Below is a small trained network, with its code and all its weights. Each question gives an input and a class and asks what happens when units are switched off, that is, made to give their printed mean instead of their output.

import numpy as np


def w(rows, s, z=0):
    codes = np.array(rows[::2]) - 128.0
    scale = np.full(codes.shape[1], s)
    scale[-1] = z or s
    return codes * scale


def f(y):
    return np.maximum(y, 0)


def log_softmax(a):
    a = a - a.max(-1, keepdims=True)
    return a - np.log(np.exp(a).sum(-1, keepdims=True))


def net(x, mask):
    res = np.array(x, float).reshape(1, 7) / 4 @ E
    y = f(res @ A[0][:, :-1].T + A[0][:, -1])
    res = res + np.where(mask, y, B[0][:, -1]) @ B[0][:, :-1]
    return log_softmax(res[-1] @ U[:, :-1].T + U[:, -1])


A, B = {}, {}
E = w([
[16,151,51,132,128,191,159,207],'x0',
[127,147,112,122,70,67,46,213],'x1',
[132,131,124,129,129,126,131,122],'x2',
[123,116,137,131,122,128,132,134],'x3',
[125,132,126,128,120,124,136,127],'x4',
[185,192,120,245,131,173,123,190],'x5',
[122,44,62,213,106,119,87,69],'x6',
],0.011)
A[0] = w([
[130,173,121,130,67,46,23,185,47],'N1',
[227,128,218,102,106,106,158,132,74],'N2',
[83,162,110,133,110,144,183,170,140],'N3',
[110,93,95,75,124,98,82,125,165],'N4',
[71,98,99,50,134,110,158,112,153],'N5',
[138,112,79,162,129,125,190,72,90],'N6',
[54,144,94,144,129,180,149,177,48],'N7',
[194,187,109,254,176,155,142,197,37],'N8',
[109,70,67,194,80,160,78,65,60],'N9',
[165,231,207,8,171,175,173,187,140],'N10',
[120,159,176,153,210,151,209,101,35],'N11',
[117,106,164,148,237,165,219,62,94],'N12',
[237,123,197,163,114,54,138,93,4],'N13',
],0.0085,0.0025)
B[0] = w([
[84,216,222,76,94,216,139,197,199],'N1',
[92,76,13,97,163,119,48,121,196],'N2',
[118,97,31,162,186,182,64,77,185],'N3',
[121,135,192,77,94,67,199,104,174],'N4',
[136,87,153,146,194,62,148,89,199],'N5',
[139,190,157,130,77,131,123,199,169],'N6',
[77,138,38,93,206,164,42,64,194],'N7',
[154,78,227,95,222,2,244,129,211],'N8',
[215,126,90,199,53,130,118,123,198],'N9',
[239,36,133,237,31,131,121,67,254],'N10',
[86,193,168,101,89,204,97,160,189],'N11',
[60,174,187,85,77,201,157,211,217],'N12',
[76,122,80,45,187,177,27,100,210],'N13',
],0.0071,0.013)
U = w([
[108,118,43,90,233,150,3,103,50],'0',
[198,100,115,202,1,107,121,110,253],'1',
[77,240,210,59,38,157,136,211,65],'2',
[131,88,203,74,222,10,224,96,134],'3',
],0.0077,0.0055)

Each question gives the input, the list of numbers given to net, and the class t.
The units are the neurons (one row each of A and B). Each row of codes is followed by its name. A weight is (code - 128) times the scale printed after its matrix; where a second scale follows, it is the last column's (A, B and U).
mask holds one flag per neuron, in row order. A switched-off neuron (its flag False) gives its mean, the last column of its row in B, instead of its output. The means were averaged over made-up inputs and are rounded, as every weight is.
A unit's drop is (log p(t) with every unit on - log p(t) with that unit switched off) / (log p(t) with every unit on - log p(t) with every unit switched off).
The circuit of an input: a set's keep is (log p(t) with only the set's units on - log p(t) with every unit switched off) / (log p(t) with every unit on - log p(t) with every unit switched off). Starting from the 12 units with the biggest drops (on a tie, the unit counted first), units are removed one at a time, each time the one whose removal leaves the highest keep (on an exact tie, the one counted first), for as long as the keep stays at least 0.8.
units of the circuit, in order: the units of the circuit, biggest drop first
most important unit: the unit with the biggest drop
top k neurons: the k neurons with the biggest drops, biggest first
drop when u is switched off: that unit's drop, to one decimal
input [3,5,5,4,-2,-2,1], class 2: units of the circuit, in order -> (N1)
input [-2,7,-7,-8,-2,0,6], class 2: top 2 neurons -> (N1 N10)
input [-5,-4,-4,7,-6,-4,-6], class 1: top 2 neurons -> (N10 N7)
input [-8,-8,-2,7,6,-8,2], class 0: top 4 neurons -> (N13 N2 N8 N1)
input [5,-4,6,-1,7,-1,-4], class 0: top 4 neurons -> (N7 N3 N9 N1)
input [0,6,4,6,6,8,2], class 3: top 2 neurons -> (N8 N12)
input [-4,8,-4,-3,-1,7,6], class 2: top 2 neurons -> (N1 N10)
input [2,-3,-1,-4,-4,5,-4], class 3: top 2 neurons -> (N8 N9)
input [-5,-5,-3,-3,0,0,1], class 0: top 3 neurons -> (N13 N1 N2)
input [-6,6,1,1,4,-6,5], class 0: top 2 neurons -> (N13 N10)
input [5,0,2,-5,1,2,-2], class 0: top 2 neurons -> (N7 N3)
input [-6,-8,-8,5,-7,4,6], class 2: top 3 neurons -> (N12 N10 N6)
input [2,3,2,-6,5,-2,1], class 2: units of the circuit, in order -> (N10 N2)
input [-3,7,0,-7,-6,4,-1], class 2: units of the circuit, in order -> (N1)
input [1,-8,0,2,8,7,6], class 2: units of the circuit, in order -> (N12 N10)
input [2,-3,-5,-6,-7,3,2], class 2: units of the circuit, in order -> (N10 N2)
input [-7,2,6,-3,-1,6,1], class 0: drop when N2 is switched off -> 0.3
input [-8,8,-8,5,-6,-3,-7], class 0: drop when N11 is switched off -> 0.1
input [7,-6,-7,5,0,3,-3], class 0: drop when N3 is switched off -> 1.2
input [-7,-1,7,-4,8,-1,6], class 0: most important unit -> N13
